The symbols move the items like this.
state | κ σ λ
DZ | MZ BM MZ
ZZ | SL MZ MT
DL | DT QS HL
GS | QQ PZ PC
FQ | GH BG HB
ZL | GS ZL LT
TZ | HJ LH NR
BH | SR ZS SB
BS | FD LD QN
LZ | LS LC CZ
QM | CJ LS JQ
HL | QL MG QH
HB | PR GH BP
LF | MJ RN QS
DH | FC ZT JT
LH | TG GL PG
SG | GB CQ PP
TG | BG LQ HJ
QD | ZT TG BG
PR | ZN TB ZN
ZT | QH HF DH
NG | ZS JJ CF
HN | QR JL LF
SN | PH FH MF
SR | NQ JN SQ
JR | NZ JR LS
TJ | BS RQ BQ
PG | LH DZ JM
FH | BG GB TB
JB | BM DR SN
JM | GP DT PC
ZS | ZN HN BH
HQ | CZ JQ CJ
MP | HM CJ LH
MJ | FQ HP ZN
BM | JZ PP DZ
LQ | PG GT TG
BG | GQ QD PH
LP | MM SB HP
PH | GQ BG DT
QN | JJ FQ QR
DD | PQ QQ LD
MZ | GD GQ GB
FZ | TJ JN LZ
PZ | JG MT GS
FC | DL QH ZC
PP | FH FQ JZ
JQ | LZ LC HQ
QJ | LP NZ RN
BP | MG HB NQ
FD | BQ ZS TT
MG | ZP PR HL
GH | JL NZ JJ
FB | HB MJ TB
ZC | SG LF QD
SB | SQ BH LP
GQ | MF PC MZ
SQ | QJ SR MM
CZ | QM LZ NZ
MF | DT SN JB
HM | DD QF RQ
TB | BP PR ZP
QH | QS HL FC
HF | FB LF PR
BQ | NZ FZ HG
MT | NR ZZ PZ
JC | PZ HJ ZL
PQ | RQ JJ FZ
QS | FQ QL DL
TT | MP FD QF
JZ | GT PH GL
LT | QP ZL JR
JN | CF ZP SR
JJ | HN GH QF
ZP | NQ TB QL
CG | LF LF JL
GT | LC JB LQ
QR | NG QN JN
NZ | TT BS GH
QL | ZT ZP TB
PC | SL BG BM
MM | RN TB RQ
GP | DR ZZ SL
GM | LT JG LC
LC | JR GM LZ
QQ | MP ZN DD
NR | JC DR JG
RQ | HM ZN LZ
CF | BH NG MG
DR | PC GD JB
LD | FZ DD BS
QP | GP JL JQ
JL | QN TT HN
JG | GM QP GM
JT | ZC DH GB
HG | GH HQ MP
SL | JB GP JZ
LS | HQ QF QM
QF | QQ CZ HM
ZN | SB CF QJ
HJ | SL TG JC
NQ | HF BP FB
HP | DH LP MJ
GB | QD DR FH
GD | JM MF DR
RN | HP QJ LF
CJ | QF HQ MP
CQ | SN PP GQ
GL | LQ JZ LH
DT | QD DH JM

In the rows, zero is written as 47.

The rows follow the links: the fewer symbols apart two items are, the more alike their rows tend to be.

Each row is also shifted at random along 8 hidden directions that mean nothing.

Some items, each with a row of numbers:
PP: 31,51,46,50,55,50,47,58,32,41,47,59,62,40,46,53,43,54,55,57,41,31,55,43,45,49,47,50,52,45,54,43,44,59,30,48,53,46,44,53,63,42,50,64,53,51,53,42,54
LS: 56,51,39,42,46,46,47,43,60,54,44,50,37,56,62,47,41,59,34,48,55,31,45,46,56,51,50,48,60,46,53,47,56,47,55,45,48,65,43,50,59,44,42,48,57,39,51,59,45
FZ: 59,50,41,36,45,58,49,51,56,53,48,42,48,56,40,50,33,49,45,45,62,55,34,47,37,38,60,52,55,44,51,48,56,50,34,46,52,41,41,49,44,40,57,39,35,52,43,47,46
BM: 45,52,53,49,53,50,47,53,31,39,52,59,59,35,44,55,50,48,53,57,42,31,58,49,44,55,49,43,48,39,50,44,46,49,31,52,45,37,60,45,54,48,53,68,57,52,49,38,55
DT: 58,46,51,49,57,38,46,41,32,33,42,35,43,43,44,53,53,53,45,54,42,55,49,42,58,44,45,50,46,59,55,43,38,49,48,44,55,51,21,46,45,48,57,53,39,47,56,32,55
TJ: 18,45,39,40,41,50,43,54,59,61,48,38,40,55,44,49,47,40,39,49,59,48,38,41,46,55,56,37,62,48,55,47,53,34,42,36,38,43,66,44,45,34,42,38,66,44,52,81,33
FH: 32,47,35,52,54,42,47,45,32,40,47,41,39,47,33,55,45,46,40,55,41,42,48,41,61,51,54,49,52,45,57,42,40,34,35,41,50,40,34,38,56,47,60,53,44,48,59,39,52
JC: 62,55,39,54,41,48,37,52,49,54,44,56,61,48,35,46,32,34,54,46,35,61,53,48,56,31,52,63,45,47,46,40,42,56,36,59,55,50,47,51,48,58,41,44,26,51,47,41,54
NG: 41,39,54,43,43,55,45,56,58,65,46,47,53,56,52,36,43,29,47,44,48,56,37,46,56,29,59,49,52,34,47,51,55,28,54,40,46,48,53,50,25,45,44,28,46,41,31,44,44
PG: 53,54,32,47,52,44,39,59,34,44,45,46,42,34,49,48,37,38,40,56,37,53,53,34,53,41,55,56,57,50,54,36,48,27,52,55,49,44,45,43,49,46,45,56,48,37,46,49,48
ZC: 37,44,48,50,62,48,56,48,34,30,52,41,37,43,34,56,62,51,50,48,41,59,49,45,36,68,39,38,37,44,48,59,37,51,43,43,41,26,60,39,39,47,51,57,61,54,49,54,49
FC: 58,40,41,53,58,47,50,45,45,45,42,41,47,62,31,50,50,43,49,48,37,54,42,42,65,48,47,48,49,49,51,56,35,55,35,31,54,46,34,47,48,50,56,38,45,54,52,46,51
FD: 61,47,42,37,44,55,46,60,56,57,45,45,48,46,60,41,39,44,44,49,58,48,38,40,41,36,54,49,61,52,50,45,59,38,54,46,47,51,49,52,44,35,44,40,53,40,37,62,37
SQ: 60,37,40,47,39,49,50,44,54,59,43,44,46,50,54,35,44,35,46,45,51,33,39,48,59,34,54,46,54,49,40,47,53,28,54,41,49,48,38,44,54,49,58,29,42,43,37,44,38
SR: 34,41,28,49,40,49,51,47,56,57,45,41,38,53,46,37,38,37,42,40,52,47,36,44,47,40,52,50,52,49,39,47,51,29,54,44,48,42,41,42,54,47,51,27,38,44,41,54,35
GH: 29,45,60,40,46,56,53,49,57,50,49,49,54,58,58,46,43,66,49,41,62,49,39,54,34,39,45,51,45,42,48,52,56,65,49,44,53,59,36,59,39,38,45,41,39,50,46,38,49
CZ: 67,54,39,37,50,53,48,45,58,55,48,51,32,57,58,46,36,49,28,47,52,38,41,46,58,45,61,53,58,30,52,51,62,33,56,47,47,56,46,43,45,48,49,48,50,38,38,45,50
QH: 40,42,38,53,59,46,57,41,46,34,48,40,29,55,40,49,53,56,42,39,43,61,43,45,45,58,37,49,36,47,45,59,39,53,56,42,49,41,39,42,45,51,48,43,44,50,48,47,47
GB: 34,46,47,51,56,44,46,49,33,45,47,53,50,45,45,50,47,44,44,58,35,32,54,44,67,48,52,49,52,39,55,45,42,38,37,41,51,48,42,45,53,49,54,60,55,45,51,36,56
ZS: 53,43,46,43,40,55,50,47,54,54,46,43,54,54,43,43,37,44,50,41,57,52,34,50,41,31,55,52,48,47,43,47,54,46,41,46,56,45,30,50,46,45,59,30,25,53,41,33,45
ZN: 54,40,48,42,42,48,53,40,53,45,48,29,36,49,42,44,52,46,47,37,60,64,34,51,32,45,47,41,41,56,39,52,50,40,55,47,45,36,41,41,37,46,57,31,35,51,41,47,39
MZ: 41,49,50,49,49,39,39,46,34,42,46,39,51,42,31,58,52,41,50,58,42,50,51,44,57,52,52,42,51,56,57,38,37,44,28,45,47,40,46,42,48,46,56,54,48,51,61,46,51
HN: 40,45,50,40,41,53,58,37,53,44,52,38,40,51,44,48,48,59,46,38,65,49,34,56,25,50,47,42,41,48,39,51,55,51,45,49,47,39,38,43,47,45,61,40,33,55,45,38,43
GM: 57,55,42,53,39,40,41,40,55,46,43,44,46,50,42,48,42,51,48,40,47,64,52,50,47,44,41,55,40,62,44,42,41,64,51,57,52,57,41,51,51,55,37,42,31,48,55,51,49
HM: 46,44,54,38,42,45,49,34,57,54,47,39,38,55,55,50,53,57,37,52,63,27,40,52,56,55,54,35,58,48,54,48,56,40,46,36,42,56,45,44,52,40,57,46,59,44,54,52,44
HF: 63,37,54,48,52,47,63,40,47,34,49,45,35,40,63,39,66,55,51,36,49,48,47,50,30,57,28,38,32,52,31,60,47,47,76,48,41,41,50,45,41,50,46,45,56,46,34,48,39
TG: 37,51,63,49,47,32,45,36,34,33,49,40,40,30,50,54,65,56,47,53,45,48,61,50,43,62,36,37,38,59,48,40,41,46,55,54,39,47,50,41,45,49,46,65,56,44,59,45,50
BP: 35,40,53,50,51,56,56,45,53,48,50,52,51,59,40,43,50,45,53,36,44,58,41,55,44,46,44,50,34,33,38,63,44,57,45,43,49,39,50,50,34,55,49,36,38,56,36,35,51
JT: 44,45,46,51,65,52,53,59,36,39,47,61,51,46,57,44,47,51,50,49,32,45,53,39,50,46,40,55,45,35,48,56,43,53,55,43,53,50,44,53,46,47,41,57,56,45,39,40,54
SG: 34,48,63,48,59,45,52,44,31,31,51,47,49,41,48,55,56,62,50,53,45,47,54,49,46,51,43,47,39,44,53,48,43,57,43,47,51,46,36,47,40,47,54,64,46,51,52,25,60
ZZ: 49,59,37,54,46,50,48,45,37,41,52,66,54,39,43,50,33,51,47,48,39,30,59,53,45,46,50,60,41,34,41,41,49,51,38,66,52,44,46,43,66,62,51,64,31,52,45,23,59
PQ: 33,44,55,39,42,48,44,48,59,57,44,35,47,58,51,47,44,52,45,46,62,60,35,45,46,38,53,48,55,56,55,44,52,50,48,38,52,60,34,55,37,34,45,33,43,45,54,54,42
MP: 58,49,61,36,47,48,45,49,56,51,44,44,50,49,62,49,50,60,47,51,59,46,43,47,43,45,46,44,56,57,55,45,54,59,50,43,49,63,42,58,44,35,43,49,57,44,50,57,46
CJ: 51,52,51,40,48,52,51,44,55,50,49,54,45,55,58,51,44,64,40,48,58,29,45,51,45,54,50,45,54,39,52,50,56,57,45,45,48,60,46,51,54,41,48,55,56,45,50,49,50
JG: 36,53,44,56,38,40,42,40,54,49,47,53,50,47,44,49,47,49,51,43,44,43,58,54,47,56,38,47,41,55,42,44,41,61,46,55,45,54,58,49,60,54,34,50,48,50,59,61,45
RN: 58,35,47,48,42,47,52,49,55,57,39,49,49,45,72,30,53,41,51,45,48,28,44,44,54,39,40,42,55,58,37,50,52,36,70,39,46,58,42,54,56,43,43,32,59,38,35,58,33

From each start, follow one symbol. Which item do you reach?
Answers are names.
---
52,39,36,52,50,49,60,38,51,41,44,44,38,57,50,42,49,56,48,38,49,45,41,48,46,48,38,50,41,51,38,56,44,53,58,43,52,48,29,46,57,52,53,35,37,51,44,40,43
κ	ZP
---
60,48,40,38,43,55,54,40,55,52,48,46,49,56,42,52,43,53,46,48,64,23,36,54,38,55,57,37,58,46,47,50,56,52,27,44,46,40,48,44,67,41,67,45,49,57,50,52,42
λ	LZ
---
47,36,48,53,53,45,53,37,50,42,47,32,40,61,25,52,62,44,51,42,45,64,41,51,51,61,41,37,39,53,47,61,32,58,35,31,46,34,48,43,39,50,56,36,48,60,55,55,46
κ	QL
---
32,39,44,54,56,55,54,49,51,50,50,53,48,64,34,45,49,38,49,41,37,54,43,49,55,50,47,49,39,26,44,64,41,49,40,35,47,37,57,45,37,53,47,38,47,54,40,43,51
σ	ZP
---
67,49,46,36,48,63,56,54,52,52,51,58,52,48,58,43,39,51,47,45,59,32,39,50,30,43,56,47,52,32,42,52,64,44,47,51,45,41,53,49,49,43,55,47,48,47,30,41,46
κ	HN
---
53,39,47,51,61,47,45,59,42,46,42,43,48,54,39,44,54,31,52,48,29,70,45,35,62,43,46,50,49,46,53,57,35,44,49,32,50,43,49,49,27,47,41,38,55,46,42,56,49
λ	JT
---
30,47,52,40,45,48,48,41,59,57,49,49,37,57,62,47,45,58,33,48,58,32,42,49,57,50,54,45,56,36,54,50,59,40,54,40,45,64,46,48,45,42,45,48,58,40,49,50,47
σ	CZ
---
63,54,63,42,48,53,49,45,57,51,51,62,54,52,60,50,51,60,47,48,52,31,53,56,46,56,45,42,47,35,49,55,55,66,45,50,43,59,64,55,45,48,39,60,62,49,45,49,53
κ	LZ
---
32,41,35,56,61,56,51,59,46,52,47,62,48,62,44,41,41,35,45,45,28,48,47,40,66,43,50,59,47,22,49,62,42,42,47,35,50,44,54,49,41,52,40,42,52,46,36,43,53
κ	QH
---
54,40,34,52,49,57,60,45,51,51,48,61,49,54,51,38,43,43,49,41,44,24,43,51,49,47,46,50,46,34,35,59,51,44,48,44,48,41,49,46,64,54,55,39,47,51,33,40,44
κ	HF
---
62,45,22,45,57,61,60,59,40,38,47,42,46,47,33,49,35,49,55,41,50,56,33,37,22,48,50,53,53,53,42,53,46,52,33,44,57,25,32,46,61,39,63,40,38,59,40,53,40
λ	HB
---
68,46,54,38,42,58,57,39,56,54,51,52,55,54,50,46,48,49,47,47,62,22,39,60,42,47,56,38,50,35,42,55,60,48,37,46,44,42,51,44,54,48,66,44,45,55,38,33,48
σ	TT
---
58,48,59,36,44,51,50,42,57,49,49,36,44,54,49,51,49,58,46,43,64,57,37,53,35,46,50,42,48,51,49,50,55,56,46,45,48,51,42,50,37,41,54,41,42,51,47,48,45
κ	TT
---
61,54,61,46,51,41,40,56,35,37,45,50,57,28,56,51,54,51,56,55,42,54,60,43,37,48,39,45,47,62,51,38,44,58,52,58,46,52,50,55,44,43,38,64,56,44,51,52,49
λ	LQ
